Below are the code and all the weights of a small trained network. Each question names an input and a target symbol and asks about switching units off, where a switched-off unit gives its printed mean instead of its output.

import numpy as np


def w(rows, s, z=0):
    codes = np.array(rows[::2]) - 128.0
    scale = np.full(codes.shape[1], s)
    scale[-1] = z or s
    return codes * scale


def f(y):
    return np.maximum(y, 0)


def softmax(a):
    e = np.exp(a - a.max(-1, keepdims=True))
    return e / e.sum(-1, keepdims=True)


def log_softmax(a):
    a = a - a.max(-1, keepdims=True)
    return a - np.log(np.exp(a).sum(-1, keepdims=True))


def net(x, mask):
    ids = ['αβγδζθλμξπσφψω'.index(c) for c in x.split()]
    T = len(ids)
    res = E[ids] + P[:T]
    u = 0
    for l in range(2):
        r = res
        for j in range(2):
            rows = slice(3 * j, 3 * j + 3)
            q, k, v = (r @ M[l][rows].T for M in (Q, K, V))
            z = softmax(np.where(np.tri(T) > 0, q @ k.T / 3**0.5, -1e9)) @ v
            o = O[l][rows]
            res = res + np.where(mask[u + j], z, o[:, -1]) @ o[:, :-1]
        u += 2
        y = f(res @ A[l][:, :-1].T + A[l][:, -1])
        res = res + np.where(mask[u : u + 4], y, B[l][:, -1]) @ B[l][:, :-1]
        u += 4
    return log_softmax(res[-1] @ U[:, :-1].T + U[:, -1])


Q, K, V, O, A, B = {}, {}, {}, {}, {}, {}
E = w([
[166,102,164,103,99,106,176],'α',
[169,99,161,101,101,115,158],'β',
[163,99,155,87,79,108,150],'γ',
[133,145,95,160,161,142,139],'δ',
[119,121,104,136,169,179,134],'ζ',
[157,124,106,174,184,111,113],'θ',
[121,100,141,84,38,77,157],'λ',
[117,102,78,156,182,151,130],'μ',
[180,153,97,199,171,69,101],'ξ',
[118,128,105,142,168,178,137],'π',
[138,126,104,163,176,151,126],'σ',
[171,8,101,105,138,143,88],'φ',
[47,163,128,22,126,151,162],'ψ',
[118,20,128,126,144,55,180],'ω',
],0.014)
P = w([
[214,177,2,179,146,226,220],'0',
[181,171,37,160,131,167,184],'1',
[153,144,75,183,128,159,152],'2',
[146,142,90,146,134,141,142],'3',
[145,148,102,104,145,125,139],'4',
[133,135,124,95,151,112,139],'5',
[121,109,142,98,155,114,126],'6',
[115,103,158,72,165,96,129],'7',
[111,97,165,39,181,84,121],'8',
[101,84,188,41,183,87,126],'9',
[89,65,207,30,192,87,120],'10',
],0.0075)
Q[0] = w([
[149,73,53,61,142,146,174],'L0H0',
[169,110,103,57,123,109,162],'L0H0',
[128,66,161,158,72,131,123],'L0H0',
[150,183,95,137,254,78,126],'L0H1',
[146,157,157,231,148,120,101],'L0H1',
[159,70,132,122,126,100,114],'L0H1',
],0.04)
K[0] = w([
[9,70,189,119,191,141,148],'L0H0',
[123,82,207,74,169,137,86],'L0H0',
[173,106,59,31,126,63,172],'L0H0',
[169,225,200,244,167,98,44],'L0H1',
[253,213,62,145,133,108,179],'L0H1',
[168,107,182,84,164,44,135],'L0H1',
],0.027)
V[0] = w([
[16,148,178,211,95,74,155],'L0H0',
[163,113,82,142,155,92,105],'L0H0',
[24,90,6,137,175,148,57],'L0H0',
[81,174,174,111,152,105,71],'L0H1',
[97,104,88,91,58,188,33],'L0H1',
[94,76,79,101,16,106,115],'L0H1',
],0.013)
O[0] = w([
[159,147,46,10,112,92,144,2],'L0H0',
[3,92,124,90,60,186,101,100],'L0H0',
[45,65,88,184,189,25,169,246],'L0H0',
[188,199,101,151,198,72,146,63],'L0H1',
[100,161,201,196,88,45,110,79],'L0H1',
[120,177,130,135,16,90,152,127],'L0H1',
],0.0077,0.0051)
A[0] = w([
[211,54,108,186,97,176,113,19],'L0N0',
[133,207,5,173,189,192,156,2],'L0N1',
[35,142,113,135,188,133,181,236],'L0N2',
[246,150,175,142,38,99,121,120],'L0N3',
],0.011,0.0021)
B[0] = w([
[138,214,153,109,152,111,219,180],'L0N0',
[169,143,138,246,22,152,79,180],'L0N1',
[222,191,66,135,52,155,83,247],'L0N2',
[128,51,134,129,2,186,99,162],'L0N3',
],0.0074,0.013)
Q[1] = w([
[110,86,252,158,114,139,98],'L1H0',
[160,229,101,118,122,211,17],'L1H0',
[182,103,89,116,47,122,142],'L1H0',
[147,115,117,127,125,132,128],'L1H1',
[123,124,121,135,136,115,125],'L1H1',
[132,104,123,137,130,128,133],'L1H1',
],0.023)
K[1] = w([
[127,23,201,167,157,143,65],'L1H0',
[131,252,113,154,151,186,73],'L1H0',
[217,105,84,61,163,127,51],'L1H0',
[147,108,134,131,140,121,126],'L1H1',
[132,137,138,129,130,132,144],'L1H1',
[141,96,145,124,138,127,99],'L1H1',
],0.021)
V[1] = w([
[103,194,145,140,149,113,35],'L1H0',
[136,139,68,175,152,98,174],'L1H0',
[125,156,84,94,110,159,118],'L1H0',
[116,250,107,77,123,38,74],'L1H1',
[99,117,124,101,89,96,155],'L1H1',
[120,41,100,172,99,129,144],'L1H1',
],0.015)
O[1] = w([
[99,238,175,88,99,149,157,92],'L1H0',
[139,165,95,93,158,91,37,182],'L1H0',
[103,140,43,84,150,141,159,162],'L1H0',
[54,234,161,75,213,3,197,8],'L1H1',
[106,168,83,162,116,129,176,107],'L1H1',
[141,100,92,184,31,147,26,211],'L1H1',
],0.0076,0.018)
A[1] = w([
[22,105,158,121,117,154,106,10],'L1N0',
[98,132,164,90,175,78,152,3],'L1N1',
[85,119,177,170,254,102,161,62],'L1N2',
[101,84,135,134,124,169,77,54],'L1N3',
],0.018,0.0028)
B[1] = w([
[54,130,104,119,174,173,121,137],'L1N0',
[126,65,90,177,122,165,247,140],'L1N1',
[149,213,225,148,84,178,71,133],'L1N2',
[108,157,139,107,157,95,153,255],'L1N3',
],0.015,0.05)
U = w([
[187,136,62,186,117,255,62,221],'α',
[119,231,118,48,177,71,115,236],'β',
[115,112,58,74,183,84,188,190],'γ',
[161,125,139,143,139,187,166,112],'δ',
[143,89,133,140,88,200,129,63],'ζ',
[128,130,133,94,90,156,140,63],'θ',
[139,128,154,91,102,164,134,86],'λ',
[166,74,127,126,140,221,133,22],'μ',
[104,106,98,136,42,168,128,2],'ξ',
[136,119,126,123,105,159,129,39],'π',
[61,120,134,167,130,163,123,120],'σ',
[126,138,141,88,89,159,133,66],'φ',
[124,128,140,96,84,159,129,85],'ψ',
[169,76,165,212,101,81,121,189],'ω',
],0.0069,0.0052)

Each question gives the input, a string of symbols that net reads in full, and the target symbol t.
The units are the heads (3 rows each of Q, K, V and O) and the neurons (one row each of A and B). Each row of codes is followed by its name. A weight is (code - 128) times the scale printed after its matrix; where a second scale follows, it is the last column's (O, A, B and U).
mask holds one flag per unit, layer by layer, with each layer's heads first. A switched-off unit (its flag False) gives its mean, the last column of its rows in O or B, instead of its output. The means were averaged over made-up inputs and are rounded, as every weight is.
A unit's drop is (log p(t) with every unit on - log p(t) with that unit switched off) / (log p(t) with every unit on - log p(t) with every unit switched off).
The circuit of an input: a set's keep is (log p(t) with only the set's units on - log p(t) with every unit switched off) / (log p(t) with every unit on - log p(t) with every unit switched off). Starting from all 12 units, units are removed one at a time, each time the one whose removal leaves the highest keep (on an exact tie, the one counted first), for as long as the keep stays at least 0.8.
units of the circuit, in order: the units of the circuit, biggest drop first
unit that matters most: the unit with the biggest drop
top k neurons: the k neurons with the biggest drops, biggest first
k most important neurons of layer l: the k neurons of layer l with the biggest drops, biggest first
which heads matter: for each layer, one digit per head in row order, 1 if its drop is at least 0.15 and else 0, layers parted by /
input λ β φ ψ γ, target ω: which heads matter	01 / 10
input β π ξ λ α π μ μ ψ ψ ξ, target β: unit that matters most	L0N2
input ω φ ψ ξ φ φ ω γ ψ ψ π, target α: top 2 neurons	[L1N3 L0N2]
input σ φ α, target σ: units of the circuit, in order	[L0H1 L1N0 L0H0]
input φ θ α θ α ξ β ξ φ α, target σ: 2 most important neurons of layer 1	[L1N0 L1N3]
input ψ ψ α ψ φ θ ψ α ψ ξ β, target ω: units of the circuit, in order	[L0N2 L1H0 L0H1]
input ξ φ γ ψ θ θ θ ψ φ γ, target ω: units of the circuit, in order	[L1H0 L0H0]
input β ζ ψ ψ φ π β, target σ: top 3 neurons	[L0N2 L1N0 L0N0]
input ψ φ γ α ψ ψ ψ, target δ: which heads matter	01 / 01
input α α ζ ω ψ ψ ψ ψ ψ θ, target α: top 3 neurons	[L1N3 L0N2 L0N1]
input π ξ ψ, target α: top 4 neurons	[L1N3 L0N0 L0N1 L0N2]
input θ μ ξ θ, target β: which heads matter	10 / 11
input ζ π θ μ σ φ μ, target β: which heads matter	10 / 11
input θ θ ψ ψ σ π α ψ δ ζ δ, target β: units of the circuit, in order	[L1H1]
input θ β δ σ θ γ φ φ φ φ γ, target σ: units of the circuit, in order	[L1N0 L0H0 L0H1]
input φ π ψ σ ψ φ γ γ ζ λ, target ξ: which heads matter	11 / 00
input θ π δ α ω ψ β, target γ: which heads matter	01 / 10
input δ σ ξ ω ψ ψ, target β: 2 most important neurons of layer 0	[L0N0 L0N3]
input π λ ψ φ α φ φ, target σ: 2 most important neurons of layer 1	[L1N0 L1N3]
input φ ψ ψ ψ ψ ψ ψ φ ψ γ λ, target ω: units of the circuit, in order	[L1H0 L0N2 L0H1]
input ω π α ψ ξ γ ψ ψ γ μ, target α: top 3 neurons	[L1N3 L0N2 L0N1]
input θ φ γ α ω α φ, target γ: unit that matters most	L1N3
